What each symbol does to the points:
dn: *>sg, ~>lp, @>qz, !>bd, $>mp
qn: *>dp, ~>fq, @>lz, !>bm, $>gp
bd: *>tl, ~>tb, @>rd, !>mq, $>ch
hn: *>jt, ~>gj, @>rn, !>zj, $>zg
mq: *>lq, ~>zl, @>nl, !>dj, $>bp
cm: *>bt, ~>nh, @>gh, !>dz, $>dh
dp: *>bd, ~>nl, @>bc, !>rj, $>zl
rd: *>lp, ~>bd, @>br, !>nl, $>lq
bz: *>fb, ~>zg, @>gj, !>jf, $>lm
bm: *>rj, ~>hd, @>tm, !>jt, $>hm
qj: *>bp, ~>rf, @>dj, !>ht, $>bc
jt: *>bq, ~>pq, @>cp, !>bz, $>pz
dr: *>zt, ~>bp, @>zl, !>rf, $>br
lh: *>gh, ~>ph, @>th, !>gd, $>dz
pq: *>hm, ~>fb, @>jt, !>zg, $>tp
gt: *>dh, ~>fp, @>dz, !>lf, $>ff
bp: *>qt, ~>mg, @>dr, !>zr, $>rd
sq: *>zp, ~>bn, @>cc, !>gh, $>bt
bt: *>pj, ~>pr, @>md, !>ct, $>cf
ms: *>lh, ~>rc, @>gn, !>cd, $>nz
ql: *>tp, ~>lm, @>zg, !>qq, $>jj
nz: *>dz, ~>nm, @>gd, !>gg, $>lf
dc: *>cc, ~>ff, @>fp, !>th, $>gh
mm: *>ff, ~>th, @>lf, !>ms, $>ph
lf: *>dc, ~>mm, @>jr, !>gn, $>lh
lq: *>jc, ~>ch, @>tb, !>dr, $>qt
pc: *>nm, ~>gg, @>pb, !>dn, $>gb
lz: *>bc, ~>qn, @>ht, !>tm, $>rj
nc: *>rn, ~>lb, @>zp, !>bt, $>zj
gp: *>zl, ~>dj, @>rj, !>hm, $>rf
hp: *>tm, ~>jj, @>lm, !>rn, $>jt
tm: *>fq, ~>bm, @>qc, !>cp, $>bq
gd: *>fm, ~>nz, @>rc, !>pc, $>jr
lm: *>qc, ~>hp, @>ql, !>gl, $>cp
bn: *>nc, ~>md, @>sq, !>cm, $>pr
rf: *>mg, ~>zr, @>qj, !>lz, $>dp
ff: *>sq, ~>hr, @>dc, !>lh, $>cm
cp: *>hd, ~>jt, @>jj, !>gj, $>fb
qf: *>jl, ~>cf, @>pr, !>hq, $>sm
ch: *>cd, ~>zt, @>lq, !>bp, $>qz
br: *>dn, ~>rd, @>mg, !>dp, $>tb
mg: *>qz, ~>br, @>bp, !>bc, $>bd
pr: *>zj, ~>qf, @>bt, !>dh, $>mh
gl: *>jj, ~>rn, @>qq, !>lb, $>gj
gb: *>mm, ~>gn, @>sg, !>mp, $>rc
th: *>hr, ~>lh, @>mm, !>rc, $>fm
mh: *>pp, ~>sm, @>cf, !>sq, $>nc
qz: *>gg, ~>dn, @>qt, !>rd, $>tl
zr: *>br, ~>bc, @>rf, !>qn, $>nl
fp: *>hq, ~>dc, @>gt, !>mm, $>hr
jr: *>fp, ~>lf, @>nm, !>gb, $>th
tl: *>gn, ~>mp, @>lp, !>lq, $>cd
ct: *>qf, ~>dh, @>nh, !>fp, $>cc
ph: *>cm, ~>fm, @>lh, !>nz, $>gt
fb: *>cn, ~>pz, @>pq, !>ql, $>qc
nh: *>pr, ~>ct, @>cm, !>gt, $>hq
tb: *>mp, ~>lq, @>bd, !>zl, $>zt
md: *>lb, ~>bt, @>bn, !>nh, $>qf
gh: *>md, ~>cm, @>hr, !>fm, $>ct
nm: *>gt, ~>jr, @>nz, !>sg, $>mm
pp: *>lm, ~>qq, @>jf, !>zp, $>rn
gg: *>jr, ~>sg, @>pc, !>lp, $>gn
jj: *>bm, ~>cp, @>hp, !>hn, $>pq
mp: *>ms, ~>jc, @>tl, !>ch, $>pb
hq: *>mh, ~>cc, @>dh, !>ff, $>bn
sg: *>lf, ~>gb, @>gg, !>tl, $>ms
gj: *>pq, ~>bz, @>hn, !>jl, $>ql
zj: *>bz, ~>jl, @>pj, !>cf, $>pp
cf: *>jf, ~>mh, @>qf, !>cc, $>zp
lb: *>hn, ~>pj, @>nc, !>pr, $>jl
hd: *>gp, ~>bq, @>bm, !>pq, $>cn
zl: *>ch, ~>dr, @>mq, !>qj, $>mg
rn: *>cp, ~>hn, @>gl, !>pj, $>bz
dz: *>ct, ~>gt, @>fm, !>jr, $>dc
cn: *>rf, ~>ht, @>hm, !>tp, $>qn
dh: *>cf, ~>hq, @>ct, !>dc, $>sq
zt: *>pb, ~>qt, @>ch, !>mg, $>dn
tp: *>lz, ~>qc, @>pz, !>hp, $>bm
zg: *>pz, ~>ql, @>bz, !>pp, $>hp
sm: *>qq, ~>zp, @>mh, !>bn, $>lb
rj: *>mq, ~>gp, @>fq, !>bq, $>qj
jf: *>ql, ~>pp, @>jl, !>sm, $>gl
nl: *>tb, ~>mq, @>dp, !>gp, $>dr
cc: *>sm, ~>sq, @>hq, !>hr, $>md
cd: *>gd, ~>pb, @>jc, !>qt, $>gg
rc: *>ph, ~>gd, @>ms, !>pb, $>nm
pb: *>nz, ~>pc, @>cd, !>qz, $>sg
hm: *>qj, ~>cn, @>bq, !>pz, $>lz
bc: *>rd, ~>dp, @>zr, !>fq, $>mq
fm: *>nh, ~>dz, @>ph, !>nm, $>fp
hr: *>bn, ~>gh, @>ff, !>ph, $>nh
fq: *>nl, ~>rj, @>qn, !>hd, $>dj
dj: *>dr, ~>qj, @>gp, !>cn, $>zr
qq: *>hp, ~>gl, @>pp, !>nc, $>hn
bq: *>dj, ~>hm, @>hd, !>fb, $>ht
pj: *>gj, ~>zj, @>lb, !>qf, $>jf
lp: *>gb, ~>tl, @>dn, !>tb, $>jc
gn: *>th, ~>ms, @>gb, !>jc, $>gd
qc: *>qn, ~>tm, @>tp, !>jj, $>hd
pz: *>ht, ~>tp, @>fb, !>lm, $>tm
zp: *>gl, ~>nc, @>sm, !>md, $>pj
jl: *>zg, ~>jf, @>zj, !>mh, $>qq
ht: *>zr, ~>lz, @>cn, !>qc, $>fq
qt: *>pc, ~>qz, @>zt, !>br, $>lp
jc: *>rc, ~>cd, @>mp, !>zt, $>pc

The rows follow the links: the fewer symbols apart two points are, the more alike their rows tend to be.

Each row is also shifted at random along 9 hidden directions that mean nothing.

Some points, each with a row of numbers:
gp:   53   -19    -3   -40   -31   -25    44   -17    21   -21   -36   -27    32   -27     3     2    13   -64    -5   -13   -77   -65   -45    16    -6    -4    25    -5    18   -36    29    10     2     4    -9   -54    44    -8    14     1    41    22   -26    31   -11     5   -38
cf: -174    -5   -27   -51   -11    -1   -23    -1    -1   -41     7    24     6    19   -45    11   -38    55    -6     3   -38    37   -26   -34    33   -10   -23    -1    -2   -17   -54   -12   -16    29    25     4   -35   -33    -9   -10   -33   -21   -16    39   -11   -89    13
lq:   31    -5   -35   -60   -28    15     3   -27    14    14    30     1     8    13   -30   -28   -21    41   -37   -18    20    16    11   -46   -16     8   -19     3    37     5   -51    38   -44   -38    32    -7   -21   -13    30     0     0   -25    -8    56    28    16    -4
mp:   18     2    33     9   -23     1   -11     8     3    57    -6     1   -17    23     1   -28    54   -55   -31    27    50     0    25    14   -37    31    52   -14    -5    -5    11     1    24   -44   -33   -55    20    40    49    -5    24    12    15   -40    20    34    -3
mm:   91   -18    -1   -40    -3   -14    -1    -2    26    21    17   -21   -12    23     3     1    25   -53    -4    23     0   -16    -7   -12    19   -46   -21   -21   -47   -11    -2   -25    -7    75    40   -18    -1    12    23    12   -36    18    12   -35     5   -40    56
ht:   10    -6    51   -28   -25   -19   -16   -12   -36     5    12   -13    15   -26   -32   -11    23    39    -8   -30   -63    -1   -14   -26    17    26    48    -2    25     0    45    36    19    14   -50     6     0    -8    -8   -28    29   -88   -39   -15    -1    -9   -38
zg:  -10    26    27    -3     9     7   -16    -6   -51   -28   -28    -5    -7   -10   -75    23   -37    52    18   -10    50    40   -44    -4    28   -16    38    16   -17    18   -34    12     3   -30     0    20     8   -27   -55   -66    -4   -43   -34    58    24   -43    -5
tb:   20   -13    27   -35     2     2     6    25    25    24    40   -23    20     5    24   -18     6     2   -47   -25   -21   -15    21   -48    -8   -15   -13    -5    27    21   -17    40     1    52     7   -11   -60     7    34    32     3   -40    14   -25     2    -1    -9
qj:   15    -4    -7    13    29    81    57    18    27   -13    -9   -66    35    -9    17    14    20   -45     8    -6    91   -25    44    18    17   -56   -15   -18   -25    50   -39     7    39   -35   -11     1    15    11   -24    35    48    59   -38     1   -11   -12   -27
lp:   15     2     5   -32     7    15    25   -75     6   -28    37   -26     3    28    15   -31   -89    19   -45     0    75    13     6   -39   -24     3    10    33   -16   -10   -42    10    -7    17    -6   -49   -15    32    23     0     4    53   -15    12    17   -59    -2
tm:   -7    21    21   -23     7    35     7    68    -1   -36   -81   -32    16    -7   -68    24   -30    37     4   -13    45    32   -44   -24    30    -2    13    10   -11    22  -140    28    -2   -49    16    25   -58   -24   -35   -30    25    14   -30   117    20   -32   -34
bz:   -9    33    -4    57    27   -27    16   -48   -47   -43     3    16    -3   -25    36    26   -86    31    29   -12    35    -1   -30    48   -26     7    38    41     1    -6    30   -15    17   -22   -24    -6    26     3   -52   -40    12    29    -1    12    -1     0   -24
mq:    1    -4    40   -42   -21    -3     6    23     9    -2   -15   -10    34    -9   -26   -22     1   -19   -34   -17   -80   -28   -20   -21   -15    -2    16     8    42   -12    12    33     1    -4    -1   -49   -24   -16    31    11    19   -57   -10    32     3    15   -18
pc:   -9   -40   -29   -66   -20    -5    36   -61    55    -8    38   -25    12    26    24   -24     3   -58   -41     9   -26   -41     5   -32     2   -25   -27   -17    -8   -32    14    -7   -18    72    16   -53    32    16    51    39    -8    48    -9   -33   -17   -60    12
dn:  -53    -9    36     5    -8    64    -9    -8    17     1   -49    -1     1    25   -82   -56    42   -15   -30    14   -16    12    33   -38    -6    36   -10    -1    36     3    39    30   -21   -67   -23     1    49    -5    45    27    -2   -41   -17    22     3    37    -1
lb:  -21    -3     3    11    39     5   -10    86    11   -31   -17   -12    13   -15    23    36    -9    33    37    -8   -65     7    -3   -11    52   -29   -63    -2   -28    17   -42   -17     7    81    27    78   -94   -21   -39    37   -23    -1    10    -4   -34   -32    19
bd:   29   -20    11   -60   -10    -5    35   -16    39     2    24   -35    21     9    12   -10     1   -46   -52   -15    -8   -40   -12   -34    -6   -39     1   -11    17     0   -14    29    -5    55    21   -53    -1     6    36    17     9     1    -4    -5     3   -37   -10
zl:   93    12    40    23    30    23    26    21     4   -11    -8   -33    23   -15    27   -12   -33    -8    -7   -15     4   -20    14     3   -20    -3     0    28     3    15     0    18    16    -3   -11    -7   -40    14     1    29    25    10    -1     8     0    35   -15
br:   61    10    69   -42   -32    -3   -36     9   -37    51     9    -5    -4     7   -69   -33    33    22   -39    -9    18    24    -5   -33   -12    14    66    -2    18    15     1    41    10   -36   -17   -35   -15     1    22   -43    12  -104   -13     6    45    20    -3
lf:  -49   -14    23    20     5    17   -14   -68    -9    16    50    10   -12    25     0   -35    31   -35   -13    25   -11   -11    49     1    -4   -10     0    -9    -9    -6   130   -22    14    32   -35   -26    71    22    27    25   -24   -34     0  -102   -18   -10    41
rd:  -36    -1   -33   -48   -23   -44     8   -26     9     9   104    32    32    -4    77   -27   -81    66   -60   -45   -56   -10    14   -35   -63    19   -12    32    76   -14   -16    37   -20    24    16   -49   -89    -1    41    24     8   -33    30     3     5    24   -28
ql:  -51    20    33     5    19   -23    24    40     4   -66   -77   -10    16   -15   -15    37   -62   -28     4    -5   -32   -23   -86    16     3   -23    28    24     1   -19   -45     0     9    17    16   -36   -14   -23   -27   -24     7    30     2    76    -9   -47   -24
pj: -154     5    94    -8    25    21   -22    29   -18   -65   -62   -18    12     9   -87    13    -8   -10     2    14   -73    11   -47   -26    59   -32    22     6   -30    -8    26   -13    32    66   -25    -9    -1   -26   -23   -10   -23   -58   -36     2   -28  -113    11
dr:   97     7   108   -23   -16     1   -33    85   -13    23   -74   -17    11   -12   -84   -30    47   -14   -21    -7   -92    -2   -29   -33     3    25    36     5    25    -1    13    43     1   -18    -8    -9   -43   -17    27    -5     9  -111    -5    39    22    51     0
sq:   60   -27   -80     3    -6   -14    12   -16    31    29     5    -3   -35     7    22    36    69   -45    39    20    64   -11     3    27    35   -27   -38   -52   -40     6   -18   -31   -22    24    38    48    66     6   -14    -9   -24    73    15   -30    -2   -10    28
bm:   47     1    49   -17    -6   -43     9    25   -11   -16   -34   -27    11   -27     1    17    -7     5    -3   -25   -52   -19   -56   -10    13    15    44     7     7    -9   -17    26    14    42   -22    -5   -29    -3   -16   -29    30   -16   -14    17     0   -23   -43
pz:  -38     1   -50    -7   -16   -19    10    14    -2     1    11    14    12   -24    18    22    -7    46     5   -32     7     5   -11     6    -8    13    -2    -6    44    14   -50    26   -10   -40     9    22   -18   -23   -24   -20    26    -7     1    42     3    25   -47
jc:   86   -20    -4   -12   -15    -4   -15    21    19    65    39    -3   -11     9    32   -27    61     0   -15     0    -7     1    52   -21    -8    27   -21   -21     8    10     8    12    -9    16    -2    24   -30    24    39    30     3   -18    21   -56     6    53    10
tp: -101   -24     2    -3     7    31    26    -5    14   -11     3   -31    17   -12   -15    19    56    -8    -3   -26     6   -21    12   -16    41   -33    -5   -37    27    42    19    34    17    18   -27    31    54   -19   -25     8    23   -34   -32   -24   -24   -39   -45
gt:  -22    21    16    13     5   -37   -34     3   -16    12    24    41   -22    21    20    -8   -47    12   -14    17     2    22   -11     5   -34    14    15    25   -10   -20     2   -23     0    23    15   -37   -44    14    21    -9   -36    -4    46   -20    13    -3    37
rf:   86   -17     0   -39   -27   -11    41    22    35    -1   -38   -36    33   -24     5     9    37   -79    -3    -9   -55   -65   -31    18    -1   -24    12   -17     8   -17     2    12     6     1    10   -44    25    -6    15    10    37    22   -18    32    -6    17   -28
dj:  -19     9   -15     7   -30     9   -37    16   -34    17    15    50    27   -34   -16   -40    -4   105     6   -35  -102    28    40    -9   -32    82   -12    26    85    -1    38    36   -21  -106   -25    40   -47   -32     5    13    25  -103   -12    46     5   123   -35
jf: -117     7   -27     5    -2     5   -20   -33   -35   -35    20    38     7   -12   -26     7   -36    73    25   -11   -44    26    -4     0    15     4   -17    13    22    -3    33    -7   -11   -19    -4    31    11   -38   -36   -14   -19   -51   -22    21   -10   -14     1
hn:  -63    19   -25    52     9   -25    -1    35   -24    34    34    27    -1   -23    65    46    28    -3    26    -7    45    -5    17    68   -19   -19    27   -19    11    30     7   -15    47   -29   -13    -3     1     2   -38   -20    20     0    31   -46    -4    35   -22

Start here and follow the symbols in turn, left to right. Where do you end up?
Answer with the point's name.
 -35    10     0    -7    15   -24    12   -29   -20   -58     4     0    12   -22     0    23   -78    54     6   -33   -29     0   -50   -13    10   -11     1    30    19    -4    -7    15   -10    36     6    12   -12   -27   -41   -26    -5   -20   -14    40    -8   -45   -24
$ ! ~ $ $ * $ !: tp
   2    15    -2   -18   -13    11    12   -54   -34   -52   -27    -6    14   -18   -49    -9   -72    63     4   -18    13    21   -34   -12    -3    37    35    36    13   -17   -29    22   -14   -64   -23    -3    15   -13   -28   -43    34     5   -55    87    15   -17   -45
@ @ ! ! $ ~: jj
  32   -30    53   -37   -11     2    18    -8     4   -10    -6   -50    31   -25   -21    -8    51   -28   -10   -24   -89   -45    -9   -27    37   -19    17   -19    11     2    71    30    20    62   -37    -2    29    -8     0    13    26   -60   -48   -33   -24   -28   -29
! $ ~ $ @ $ @ @ ~: gp
  47   -35   -12   -29     4    23    29    23    28    -1    14   -51    36   -30    18     9    49     4     7   -35   -57   -35    23   -29    46   -28   -45   -28    13    30     0    30     0    50    -4    57   -16   -16   -15    40    24   -24   -33   -16   -29    -6   -30
@ ! $ @ *: gp
  61    -3    48   -33    -5    20     2    34    -2    -2   -15   -31    27   -13   -35   -16     8     8   -15   -21   -51   -10    -3   -30    12    -9     2     4    16    11    -3    34     4     2    -2     0   -36   -16     7    12    15   -60   -24    29     5    12   -12
$ @ ! ! * @ ~ ~ ~: bc
 -13   -36    -2   -50   -20    19    21   -29    10    -5    32   -36    37   -21   -19    -8    44    10    -9   -34   -63   -29    15   -38    40   -21   -17   -25    29    16    41    34     2    34   -20    21    28   -20    -5    14    24   -60   -54   -17   -20   -26   -33
~ $ ~ $ ! ! $ * *: br
 -35    -3   -27    21    -1   -17    -4    11   -16    29    33    13    -2   -24    22    39    53     5    28   -17    12   -11     8    34    14   -30     3   -29    16    31    34     3    17    -3    -1    28    33   -18   -39   -19     6   -40     5   -39    -7    19   -14
~ ! $ $ * * $ @ *: zr
  17    -9   -12   -47   -30     1   -54    30    -8    81    72    21   -13    25   -18   -18    67    29   -16    12    11    39    51   -25    10    -9   -16   -34   -11    17   -15    -6    -4     6    24     8   -51     4    31     5   -28   -73    15   -52    24    15    49
@ * @ @ * @ $: ct
  93    -2     6    13    20    57    -9    43     3    24    10   -15    14   -10    -7   -27    14    62     1   -27    -4    19    62   -38     3    12   -56     9    34    50   -13    41   -23   -39    12    79   -59   -12     0    44     1   -62    -2    20     8    84     1
* * ~ * ! ! ~: cd
 -33   -23   -20   -37   -12    41    14    46    22    10    -3   -31    28   -16   -27    12    64    19     2   -26    -9    -2    24   -27    43   -20   -27   -38    22    40   -49    36     2   -16     3    50   -13   -26   -16    17    30   -35   -37    21   -11    -3   -37
@ @ $ * @ @ $ $: mq
 -60   -21   -23   -44   -35   -24   -35   -22   -13    20    15    19   -25    12   -61    12    64    14    10    13   -16    22   -17   -19    47    -8     2   -42   -12    -8    11   -11   -17    25    11    25    46   -22    -7   -40   -31   -48   -18   -20     2   -53    22
$ ! $ $ $ ! ~ *: pj
  -1   -24   -58   -55   -41   -40   -12    44    38    28   -47    12   -22    14   -40    38    80   -54    15    24   -12    -5   -52     7    37   -21   -15   -54   -24   -22   -73   -21   -29    15    63     5    20   -24    12   -27   -27    32    16    36     9   -28    26
* $ ! ~ $ *: hn
 -27    15    59    -4     8    25   -10     7    -5    -3    -2    -5     5    22   -20   -42   -47    27   -48    -2    18    27    15   -41   -28    32    22    33    17     3   -27    28     4   -15   -21   -32   -54    18    34    12     6   -22     6    16    16    -2    -9
~ ! ~ $ $ ! !: nl
 124    -6     6   -30   -14   -49   -25   -31    -8    23    18    10   -33    15   -10    -6     4   -20     0    18   -11    -1   -32    -7     2   -11     9    -2   -33   -29    26   -22   -24    57    34   -16    14     9    17   -28   -44   -11    19   -22    22   -15    57
$ $ @ * @ @ ~ ~: sq
 -43     5    13    56    12     0   -26    59    -4    18   -41    18   -23     3     2    22    63   -25    38    27    -5    11     9    37    18    17     2   -23   -25     7    16   -29    21    -8   -18    39    10     4   -15     1    -7     9    20   -39   -16    19    13
$ @ $ * $ ~ !: pp
  93   -12    21   -36   -11   -29   -22    35    12    57    17   -14   -24    23    -5     9    68   -66    -9    28    16    -9    -8    -1    20   -48     7   -36   -50     2    -7   -21    11    72    34   -24   -11    16    25    -6   -33   -12    26   -59    15   -27    59
~ * * ! ! @ @ ~ $: ff
  82    11    26    44    12    30   -16   -10    -8     8   -29     3   -18    17    -7   -37    -2   -21    12    35    16    16    33    18   -22    40     1    22   -33   -18    40   -30     1   -43   -21    -1    12    31    21    21    -5    34     5   -14     5    50    32
~ * ~ ~ @ ! $ $: ph
 -18    13   -27   -13   -17    25   -18     5     7     8    -5    29    -4    31   -23   -28   -20     2    -9    31    22    30    21     4   -29    20   -12    13   -14   -23   -41   -24   -17   -68    23   -35   -25     7    36    14   -13    30     9    41    18    22    33
! ~ $ * ~ ~ ~: fm
  81   -12     2   -32    -9   -53   -15    77    43    21    -2    11     6     6    52    -3     4   -41   -11    11  -115   -31   -16    -8   -13    -4   -41     1   -10   -37   -22   -22   -15    86    52   -21  -100     3    52    47   -32    16    57   -12   -14    20    45
~ * ! * $ !: gt
